Where the symbols take the units:
from | d w e s g v f
q592 | q97 q233 q527 q108 q537 q263 q559
q787 | q83 q36 q505 q420 q507 q695 q647
q231 | - - q737 q850 q472 - q513
q803 | q647 q912 q230 q327 q811 q287 q83
q472 | q220 q588 q364 q111 q231 q883 q180
q883 | - - q865 q260 - q472 q543
q685 | q865 - - q573 - q823 q401
q823 | q364 q25 q220 q537 q108 q685 q446
q830 | q36 q83 q753 q951 q193 q902 q912
q272 | q287 q573 - - - q647 q695
q62 | - q513 q154 q702 q525 - -
q454 | q154 q697 - q507 q420 - -
q914 | q513 - q697 q151 q512 - -
q154 | q454 q76 q62 q919 q350 q558 q713
q697 | q76 q454 q914 q559 q446 q43 q108
q206 | q263 q356 q392 q782 q341 q97 q935
q329 | q935 q242 q990 q43 q452 q559 q263
q635 | q43 q558 q812 q935 q732 q76 q782
q193 | q559 q919 q691 q76 q830 q935 q97
q337 | q672 q173 q452 q453 q990 q304 q597
q525 | q720 q180 q350 q94 q62 q674 q588
q36 | q830 q787 q304 q446 q559 q452 q537
q559 | q193 q507 q151 q697 q36 q329 q592
q872 | q242 q935 q779 q558 q909 q919 q356
q732 | q401 q19 q543 q902 q635 q951 q865
q243 | q702 q151 q507 - q505 - -
q356 | - q206 - - q287 q811 q872
q543 | q453 q674 q732 q672 q812 q180 q883
q452 | q902 q695 q337 q401 q329 q36 q573
q220 | q472 - q823 q810 - - q512
q850 | q527 q955 q97 q231 q111 q392 q691
q505 | q94 q304 q787 q720 q243 q173 q388
q453 | q543 - q401 q337 - q512 -
q242 | q872 q329 - - q695 q507 -
q173 | q50 q337 q695 - - q505 -
q180 | q512 q525 q951 q753 q513 q543 q472
q513 | q914 q62 q76 q691 q180 q812 q231
q388 | q230 q810 q647 - - - q505
q720 | q525 q512 q420 q505 - - -
q674 | - q543 q19 q50 - q525 -
q588 | - q472 q327 q230 - - q525
q672 | q337 q50 q902 q543 q444 q753 q260
q350 | q420 q951 q525 q83 q154 q19 q327
q558 | - q635 - q872 q19 q154 -
q782 | - - - q206 q865 q737 q635
q304 | q753 q505 q36 q512 q151 q337 q810
q25 | q327 q823 - q647 - - q420
q921 | q19 q401 - q695 - q420 -
q865 | q685 q575 q883 q341 q782 q364 q732
q527 | q850 - q592 - q810 - q151
q713 | - q737 - q811 q327 - q154
q287 | q272 q341 q523 q575 q356 q803 q909
q753 | q304 q94 q830 q180 q691 q672 q111
q990 | q444 - q329 - q337 q151 -
q919 | q507 q193 q702 q154 q83 q872 q811
q76 | q697 q154 q513 q193 q951 q635 q737
q43 | q635 - - q329 q401 q697 -
q420 | q350 q446 q720 q787 q454 q921 q25
q647 | q803 q537 q388 q25 q233 q272 q787
q779 | - q444 q872 - q50 q702 -
q151 | q691 q243 q559 q914 q304 q990 q527
q702 | q243 q691 q919 q62 q94 q779 q955
q341 | q573 q287 q260 q865 q206 q912 q902
q446 | q951 q420 q512 q36 q697 q401 q823
q97 | q592 q811 q850 q737 q912 q206 q193
q401 | q732 q921 q453 q452 q43 q446 q685
q327 | q25 q364 q588 q803 q713 q575 q350
q902 | q452 q909 q672 q732 q935 q830 q341
q811 | q233 q97 q955 q713 q803 q356 q919
q512 | q180 q720 q446 q304 q914 q453 q220
q575 | - q865 - q287 - q327 q19
q695 | q909 q452 q173 q921 q242 q787 q272
q230 | q388 q111 q803 q588 q955 q523 q94
q573 | q341 q272 q597 q685 q263 q537 q452
q83 | q787 q830 q94 q350 q919 q909 q803
q737 | q108 q713 q231 q97 q364 q782 q76
q233 | q811 q592 - - q647 - q507
q260 | q597 q523 q341 q883 q392 q111 q672
q935 | q329 q872 q444 q635 q902 q193 q206
q111 | q810 q230 q912 q472 q850 q260 q753
q94 | q505 q753 q83 q525 q702 q50 q230
q108 | q737 - - q592 q823 - q697
q537 | q912 q647 q810 q823 q592 q573 q36
q392 | - - q206 - q260 q850 q444
q955 | - q850 q811 - q230 - q702
q263 | q206 - - - q573 q592 q329
q909 | q695 q902 q50 q19 q872 q83 q287
q597 | q260 - q573 - - q810 q337
q19 | q921 q732 q674 q909 q558 q350 q575
q810 | q111 q388 q537 q220 q527 q597 q304
q691 | q151 q702 q193 q513 q753 q444 q850
q912 | q537 q803 q111 q364 q97 q341 q830
q444 | q990 q779 q935 q812 q672 q691 q392
q364 | q823 q327 q472 q912 q737 q865 q951
q812 | - - q635 q444 q543 q513 -
q50 | q173 q672 q909 q674 q779 q94 q523
q523 | - q260 q287 - - q230 q50
q507 | q919 q559 q243 q454 q787 q242 q233
q951 | q446 q350 q180 q830 q76 q732 q364

In the rows, zero is written as 67.

The rows follow the links: the fewer symbols apart two units are, the more alike their rows tend to be.

Each row is also shifted at random along 5 hidden directions that mean nothing.

Some units, each with a row of numbers:
q364: [  83,   69,   58,   45,   69,   61,   73,   72,   82,   65,   64,   65,   77,   54,   88,   46,   63,   71,   53,   47,   77,   58,   27,   58,   62,   53,   99,   79,   51,   72,   48,   67,   50,   75,   50,   69,   56,   68,   62,   43,   48,   62,   87,   84,   60,   96,   72,   74,   77,   71,   63,   79,   82,   75,   53,   64]
q337: [  53,   57,   57,   84,   54,   79,   42,   74,   65,   69,   53,   58,   83,   86,   65,   80,   58,   47,   61,   78,   48,   70,   66,   66,   71,   50,   57,   53,   82,   67,   75,   86,   76,   48,   87,   58,   65,   61,   74,   66,   87,   63,   75,   88,   78,   52,   67,   58,   70,   76,   65,   62,   58,   46,   64,   84]
q401: [  51,   60,   63,   74,   50,   67,   42,   45,   76,   42,   50,   56,   68,   62,   76,   88,   35,   64,   61,   64,   68,   87,   61,   67,   88,   74,   37,   61,   77,   70,   81,   81,   56,   51,   63,   77,   77,   73,   69,   63,   68,   64,   69,   72,   76,   39,   75,   53,   50,   83,   66,   64,   80,   66,   51,   77]
q243: [  64,   60,   64,   82,   74,   74,   89,   83,   63,   61,   70,   85,   43,   78,   66,   77,   81,   69,   77,   80,   70,   72,   95,   78,   58,   70,   44,   64,   79,   71,   69,   46,   59,   73,   87,   71,   75,   65,   78,   68,   55,   71,   64,   47,   75,   58,   60,   45,   77,   57,   79,   65,   48,   70,   95,   69]
q173: [  32,   51,   59,   85,   71,   73,   58,   66,   49,   62,   49,   69,   58,   80,   74,   80,   49,   61,   67,   80,   56,   43,   96,   84,   67,   64,   52,   78,   66,   89,   62,   80,   73,   62,   73,   59,   43,   68,   51,   74,   80,   79,   70,   48,   70,   41,   78,   72,   59,   75,   56,   57,   59,   67,   74,   74]
q231: [  37,   79,   68,   66,   81,   54,   81,   77,   62,   62,   53,   53,   76,   62,   98,   66,   87,   68,   57,   60,   47,   47,   72,   58,   62,   83,   95,   81,   68,   63,   53,   47,   72,   79,   76,   85,   54,   72,   87,   55,   72,   76,  103,   86,   62,   94,   90,   61,   83,   66,   65,   50,   75,   68,   53,   70]
q990: [  66,   62,   65,   82,   66,   48,   48,   60,   56,   68,   41,   65,   76,   87,   76,   70,   68,   41,   53,   67,   59,   59,   80,   68,   73,   53,   60,   73,   98,   58,   83,   64,   79,   64,   84,   83,   46,   72,   80,   83,   79,   72,   74,   76,   77,   53,  102,   60,   74,   59,   70,   44,   52,   41,   73,  103]
q263: [  33,   63,   67,   55,   61,   54,   60,   72,   74,   68,   80,   81,   93,   66,   53,   92,   62,   79,   60,   62,   67,   65,   39,   81,   89,   57,   49,   35,   80,   70,   68,   88,   65,   66,   93,   88,   81,   65,   74,   53,   78,   64,   79,  101,   62,   63,   65,   51,   63,   62,   52,   48,   62,   62,   83,   64]
q76: [  70,   86,   88,   70,   79,   54,   76,   56,   60,   62,   67,   75,   52,   63,   83,   54,   84,   73,   68,   57,   68,   83,   42,   64,   68,   58,   75,   67,   53,   65,   85,   41,   71,   82,   63,   62,   84,   68,   79,   57,   52,   71,   84,   86,   44,   82,   85,   62,   41,   56,   70,   56,   63,   95,   60,   71]
q420: [  91,   67,   62,   63,   70,   73,   82,   74,   79,   58,   58,   69,   54,   63,   65,   65,   52,   68,   84,   72,   83,   83,   77,   90,   73,   74,   39,   52,   75,   62,   76,   60,   48,   53,   47,   52,   77,   74,   66,   63,   52,   63,   48,   44,   58,   54,   37,   69,   48,   81,   67,   94,   63,   75,   82,   67]
q935: [  91,   69,   83,   69,   51,   42,   48,   42,   32,   39,   66,   56,   76,   90,   69,   88,   70,   60,   47,   37,   55,   61,   47,   77,   75,   59,   91,   92,   60,   88,   68,   65,   80,   92,   53,   75,   64,   88,   41,   97,   65,   54,   45,   98,   81,   69,  101,   83,   54,   38,   57,   43,  103,   45,   67,   81]
q454: [  88,   70,   70,   70,   77,   55,   90,   80,   61,   74,   74,   82,   51,   69,   64,   71,   67,   77,   77,   59,   76,   74,   69,   98,   69,   59,   54,   52,   68,   56,   81,   41,   52,   63,   62,   60,   90,   76,   64,   75,   51,   58,   56,   58,   58,   66,   64,   48,   62,   64,   71,   72,   55,   80,  101,   48]
q830: [  62,   66,   75,   73,   68,   80,   79,   23,   64,   79,   79,   61,   55,   74,   58,   34,   81,   53,   63,   61,   82,   84,   46,   50,   49,   45,   84,   60,   48,   71,   83,   64,   61,   59,   45,   55,   76,   64,   83,   39,   69,   57,   52,   66,   60,   62,   65,   72,   53,   60,   71,   86,   68,   77,   51,   67]
q50: [  73,   61,   56,   79,   66,   77,   59,   68,   40,   50,   55,   62,   70,   81,   73,  103,   70,   60,   65,   78,   55,   51,  100,   70,   56,   79,   69,   82,   47,  101,   71,   81,   87,   79,   62,   46,   50,   60,   35,   93,   85,   62,   70,   60,   81,   61,   56,   92,   66,   72,   62,   50,   90,   62,   72,   60]
q180: [  79,   65,   72,   92,   69,   66,   69,   69,   64,   46,   29,   37,   57,   69,  101,   76,   86,   43,   55,   68,   56,   72,   64,   40,   58,   78,   96,   84,   68,   71,   75,   49,   70,   70,   54,   56,   57,   69,   64,   61,   67,   76,  102,   87,   59,   70,   68,   60,   72,   88,   69,   83,   65,   69,   36,   74]
q392: [  75,   72,   72,   84,   53,   57,   60,   76,   73,   73,   78,   59,  103,   52,   50,   83,   71,   53,   53,   72,   67,   73,   83,   57,   74,   88,   74,   73,   95,   61,   57,   75,   88,   73,  103,   68,   57,   65,   81,   74,   79,   63,   73,   85,   70,   75,   66,   75,   87,   49,   61,   40,   64,   30,   51,   65]
q151: [  52,   55,   73,   81,   72,   69,   74,   73,   48,   41,   58,   66,   57,   95,   89,   95,   80,   60,   60,   70,   50,   62,   67,   76,   60,   58,   61,   76,   71,   69,   78,   48,   58,   70,   75,   73,   79,   71,   57,   42,   53,   57,   74,   98,   68,   65,   69,   42,   76,   57,   69,   55,   62,   69,   70,   63]
q753: [  59,   63,   80,   88,   68,   92,   70,   56,   64,   66,   61,   57,   58,   64,   70,   58,   95,   38,   65,   84,   56,   82,   92,   47,   50,   72,   80,   84,   74,   80,   72,   71,   50,   56,   65,   58,   80,   61,   75,   48,   67,   64,   81,   75,   71,   64,   58,   65,   82,   79,   79,   95,   63,   63,   36,   66]
q588: [  71,   69,   54,   60,   73,   91,   70,   90,   81,   61,   71,   55,   65,   42,   75,   63,   75,   74,   71,   85,   68,   53,  103,   66,   74,  106,   68,   92,   77,   69,   58,   67,   66,   57,   66,   67,   54,   61,   67,   62,   62,   84,   91,   55,   69,   69,   48,   78,   77,   89,   71,   79,   66,   71,   52,   56]
q695: [  82,   66,   71,   66,   38,   75,   55,   76,   68,   61,   72,   75,   72,   70,   42,   68,   50,   55,   90,   90,   79,   86,   69,   84,   70,   56,   39,   36,   81,   72,   74,   90,   57,   51,   60,   57,   82,   57,   58,   88,   77,   70,   75,   71,   77,   46,   61,   77,   44,   80,   64,   79,   53,   56,   77,   75]
q472: [  64,   78,   77,   68,   75,   88,   66,   74,   85,   72,   77,   57,   81,   39,   78,   87,   73,   76,   75,   72,   47,   66,   77,   47,   63,  103,   83,   76,   68,   66,   62,   64,   57,   54,   81,   55,   71,   74,   76,   45,   65,   48,   64,   71,   76,   77,   50,   64,   88,   82,   73,   89,   74,   58,   33,   41]
q811: [  60,   78,   69,   48,   69,   61,   94,   73,   80,   79,   98,   83,   62,   51,   57,   52,   77,   86,   65,   67,   80,   76,   72,   59,   57,   81,   81,   69,   62,   61,   59,   64,   63,   80,   61,   71,   73,   64,   62,   65,   57,   79,   61,   54,   62,   86,   65,   68,   73,   54,   65,   57,   74,   87,   78,   50]
q356: [  44,   70,   58,   56,   67,   61,   64,   59,   62,   86,  106,   99,   72,   52,   50,   43,   55,   75,   81,   71,   80,   49,   70,   64,   74,   75,   65,   65,   59,   78,   60,   90,   90,   88,   77,   78,   66,   49,   73,   89,   73,   92,   70,   39,   53,   69,   74,   76,   62,   60,   64,   34,   78,   84,   78,   66]
q955: [  61,   73,   68,   56,   84,   70,   97,   69,   59,   83,  104,   54,   65,   58,   51,   67,   69,   85,   79,   63,   59,   53,  111,   63,   62,   96,   81,   96,   52,   55,   55,   64,   73,   85,   78,   67,   76,   91,   70,   72,   64,   55,   34,   21,   72,   77,   58,   72,   82,   46,   74,   56,   79,   64,   82,   43]
q537: [  24,   45,   68,   33,   59,   84,   55,   58,   87,   41,   81,   54,   72,   56,   77,   88,   63,   68,   59,   74,   73,   70,   58,   59,   89,   76,   46,   70,   87,   66,   64,   70,   40,   52,   65,   90,   92,   74,   70,   21,   42,   74,   73,   91,   66,   64,   63,   60,   81,   97,   61,   72,   80,   82,   52,   43]
q525: [  68,   70,   70,   81,   82,   75,   74,   75,   61,   58,   46,   64,   37,   68,   96,   54,   78,   63,   81,   85,   68,   52,   85,   56,   58,   79,   80,   87,   48,   76,   64,   46,   58,   77,   48,   54,   44,   56,   63,   73,   57,   86,   97,   40,   65,   74,   72,   75,   75,   80,   72,   81,   67,   76,   57,   71]
q512: [  60,   63,   66,   77,   77,   77,   75,   88,   60,   58,   37,   63,   65,   82,   97,   68,   66,   64,   65,   67,   55,   65,   67,   72,   63,   59,   64,   77,   67,   63,   71,   63,   44,   50,   62,   51,   72,   81,   73,   45,   62,   43,   71,   67,   77,   54,   55,   48,   74,   79,   80,   73,   63,   57,   57,   72]
q919: [  89,   83,   78,   59,   60,   64,   96,   59,   61,   66,   77,   79,   55,   67,   52,   53,   86,   68,   78,   72,   76,   80,   65,   67,   63,   65,   74,   67,   78,   78,   69,   53,   70,   83,   55,   67,   70,   69,   54,   77,   60,   91,   78,   59,   60,   72,   72,   69,   69,   52,   71,   65,   64,   86,   89,   53]
q62: [  75,   92,   78,   81,   80,   63,   91,   86,   39,   60,   63,   75,   52,   62,   78,   75,   92,   67,   70,   73,   61,   60,   94,   73,   41,   76,   71,   71,   48,   67,   75,   42,   68,   82,   59,   53,   66,   65,   69,   77,   62,   71,   84,   54,   60,   72,   68,   59,   66,   68,   67,   56,   63,   84,   75,   45]
q304: [  37,   51,   68,   80,   80,   77,   72,   68,   63,   80,   46,   64,   65,  104,   63,   58,   75,   49,   72,   80,   66,   70,   75,   62,   48,   40,   71,   71,   79,   64,   81,   70,   54,   53,   73,   66,   67,   69,   88,   28,   73,   58,   72,   66,   67,   66,   63,   55,   84,   73,   76,   76,   49,   76,   57,   83]
q329: [  78,   62,   81,   89,   58,   51,   48,   53,   68,   50,   76,   69,   70,   87,   57,   97,   60,   57,   56,   60,   64,   88,   56,   89,   93,   63,   56,   51,   97,   65,   77,   62,   64,   57,   75,   74,   90,   78,   67,   77,   80,   55,   38,   76,   67,   54,   64,   54,   62,   44,   69,   55,   74,   47,   89,   79]
q850: [  68,   69,   77,   70,   73,   73,   70,   72,   64,   60,   76,   48,   69,   61,   69,   73,   89,   52,   59,   74,   67,   68,   71,   45,   67,   89,   86,   90,  102,   43,   57,   53,   81,   65,   79,  104,   63,   78,   83,   62,   59,   79,   56,   61,   67,   78,   77,   62,  100,   55,   77,   61,   74,   47,   45,   69]
q732: [  99,   71,   68,   80,   52,   68,   39,   33,   67,   45,   74,   41,   71,   52,   73,   79,   58,   61,   63,   65,   62,   89,   62,   62,   93,   95,   62,   72,   72,   77,   93,   77,   62,   54,   57,   58,   68,   75,   59,   86,   69,   58,   40,   64,   86,   49,   66,   84,   30,   81,   60,   69,   83,   43,   51,   79]
q97: [  90,   76,   78,   46,   71,   60,   71,   65,   74,   79,   80,   66,   78,   55,   60,   42,   84,   61,   56,   56,   97,   68,   44,   50,   74,   62,   94,   79,   85,   46,   54,   50,   71,   73,   77,   90,   82,   75,   78,   58,   51,   73,   53,   72,   72,   93,   78,   68,   85,   36,   70,   66,   80,   50,   64,   70]
q527: [  93,   60,   72,   72,   79,   62,   78,   91,   70,   69,   67,   60,   83,   69,   73,   76,   77,   59,   66,   73,   60,   71,   75,   70,   75,   66,   65,   80,  106,   41,   56,   52,   57,   58,   90,   87,   78,   69,   79,   62,   53,   57,   59,   83,   70,   78,   60,   41,   96,   59,   63,   51,   53,   40,   75,   58]

Start, symbols taken left to right, then the unit you end at.
Answer with the unit's name.
[  91,   70,   70,   75,   52,   55,   74,   67,   32,   82,   65,   96,   73,   70,   51,   44,   67,   70,   68,   71,   85,   67,   59,   74,   50,   47,   70,   48,   64,   87,   75,   74,   81,   86,   64,   62,   52,   47,   55,  100,   79,   91,   93,   79,   40,   69,   85,   86,   42,   54,   61,   49,   60,   93,   92,   78]
s v d => q454
[  88,   77,   89,   71,   75,   56,   85,   68,   72,   62,   63,   75,   49,   47,   71,   44,   88,   63,   85,   74,   88,   69,   74,   73,   69,   91,   63,   74,   65,   57,   76,   44,   66,   72,   47,   79,   68,   75,   71,   80,   55,  111,   80,   42,   63,   75,   92,   70,   50,   61,   63,   74,   69,   97,   64,   69]
f s => q811
[  78,   64,   62,   75,   50,   69,   67,   72,   69,   63,   65,   93,   78,   69,   48,   63,   71,   52,   68,   92,   82,   72,   64,   70,   52,   67,   54,   43,   69,   84,   71,   95,   56,   75,   52,   57,   64,   35,   52,   88,   89,   89,  102,   80,   48,   56,   55,   96,   41,   85,   54,   87,   63,   82,   72,   63]
e f => q523
[  60,   68,   70,   97,   65,   78,   46,   50,   49,   67,   51,   51,   79,   83,   62,   69,   78,   42,   52,   76,   54,   66,   78,   49,   50,   61,   82,   78,   71,   82,   77,   88,   79,   60,   77,   57,   45,   63,   76,   77,   97,   69,   80,   77,   79,   52,   74,   83,   64,   78,   75,   69,   64,   55,   34,   88]
f d d => q260
[  80,   58,   74,   78,   46,   66,   57,   57,   68,   56,   64,   59,   84,   75,   49,   80,   44,   43,   65,   65,   73,   91,   58,   71,   77,   52,   48,   62,   88,   69,   75,   90,   62,   56,   71,   66,   79,   69,   63,   72,   83,   55,   55,   73,   75,   55,   62,   73,   51,   65,   69,   84,   54,   51,   60,   85]
s d => q732
[  45,   52,   54,   45,   60,   69,   39,   56,   76,   80,   70,   70,  100,   64,   54,   70,   33,   65,   71,   64,   71,   60,   49,   67,   76,   45,   65,   50,   83,   66,   66,  105,   76,   54,   77,   75,   64,   55,   70,   56,   68,   64,   64,   88,   66,   61,   68,   66,   70,   71,   57,   71,   53,   73,   58,   84]
d d f => q452
[  43,   76,   73,   69,   58,   81,   69,   28,   88,   58,   70,   64,   54,   53,   71,   54,   75,   61,   63,   77,   75,   88,   50,   39,   74,   84,   76,   65,   55,   66,  102,   59,   58,   59,   49,   59,   80,   63,   81,   43,   59,   82,   76,   56,   47,   56,   73,   64,   46,   90,   71,   88,   76,   98,   37,   62]
w w s => q830
[  79,   72,   78,   65,   65,   75,   57,   57,   86,   47,   53,   52,   58,   65,   89,   65,   62,   51,   74,   66,   84,   92,   61,   62,   90,   74,   59,   65,   79,   52,   86,   52,   55,   36,   55,   68,   77,   60,   79,   40,   47,   70,   66,   66,   65,   52,   74,   53,   61,   81,   68,   99,   52,   64,   53,   99]
v g s => q329
[  72,   61,   59,   45,   63,   80,   83,   79,   70,   76,   87,   82,   62,   62,   54,   48,   73,   84,   66,   71,   80,   60,   57,   55,   53,   48,   74,   63,   56,   84,   52,   79,   57,   77,   56,   70,   66,   41,   49,   64,   48,   90,   89,   78,   55,   84,   49,   77,   67,   82,   69,   85,   67,   88,   82,   46]
v v g f => q919
[ 111,   74,   62,   52,   66,   53,   96,   93,   67,   72,   68,   82,   70,   53,   80,   63,   76,   94,   62,   55,   71,   54,   50,   81,   64,   51,   84,   74,   43,   62,   34,   50,   57,   97,   53,   68,   65,   74,   57,   80,   43,   59,   90,   93,   53,   97,   66,   70,   63,   50,   70,   63,   84,   82,   88,   37]
g g => q713
[  44,   50,   50,   66,   68,   77,   54,   91,   72,   99,   48,   65,   91,   73,   56,   64,   51,   54,   65,   66,   63,   65,   71,   70,   62,   44,   72,   56,   73,   68,   58,   93,   77,   58,   89,   66,   57,   48,   85,   46,   80,   55,   69,   90,   67,   55,   57,   72,   79,   73,   63,   60,   54,   57,   56,   75]
e d => q341
[  71,   69,   49,   64,   67,   76,   69,   92,   55,   84,   73,   69,   75,   55,   54,   68,   69,   81,   65,   79,   48,   52,   88,   66,   55,   70,   67,   63,   56,   83,   44,   88,   75,   91,   78,   50,   51,   49,   58,   89,   91,   57,   73,   70,   84,   69,   44,   99,   69,   71,   70,   71,   67,   60,   71,   64]
f g w w => q779
[  43,   62,   69,   43,   77,   60,   72,   49,   75,   65,   71,   67,   65,   67,   74,   80,   64,   78,   55,   49,   71,   63,   44,   71,   85,   53,   68,   76,   78,   61,   60,   60,   67,   65,   67,  100,   73,   74,   71,   44,   50,   68,   52,   82,   63,   81,   82,   49,   89,   49,   65,   52,   79,   66,   80,   61]
s f => q697
[  39,   63,   63,   64,   54,   71,   49,   54,   70,   92,   68,   64,   95,   57,   59,   51,   67,   64,   63,   76,   64,   55,   81,   40,   54,   67,   73,   64,   71,   68,   77,   96,   86,   63,   85,   70,   58,   45,   84,   54,   99,   67,   82,   72,   68,   63,   55,   70,   87,   74,   67,   69,   56,   58,   36,   72]
e f v e => q753
[  83,   65,   63,   80,   49,   56,   59,   74,   58,   56,   80,   81,   65,   68,   58,   89,   66,   67,   65,   76,   69,   85,   82,   90,   79,   80,   26,   63,   85,   68,   78,   72,   71,   69,   63,   87,   72,   71,   53,   86,   77,   85,   53,   65,   70,   48,   70,   53,   58,   56,   61,   52,   64,   58,   97,   67]
d g w => q902
[  57,   63,   53,   43,   75,   66,   65,   82,   82,   71,   54,   53,   57,   70,   85,   47,   37,   83,   78,   65,   84,   52,   59,   80,   81,   51,   69,   80,   48,   57,   47,   71,   57,   68,   37,   78,   52,   70,   48,   54,   38,   85,   69,   39,   61,   71,   73,   64,   70,   82,   70,   64,   64,   73,   69,   70]
s d e => q230
[  53,   71,   76,   99,   70,   55,   70,   56,   47,   66,   70,   63,   73,   89,   59,   71,   89,   53,   52,   68,   46,   64,   82,   55,   60,   64,   72,   70,   67,   68,   85,   79,   84,   74,   93,   65,   68,   77,   76,   82,   92,   60,   72,   93,   70,   62,   83,   62,   63,   54,   67,   41,   63,   54,   60,   70]
s e => q635
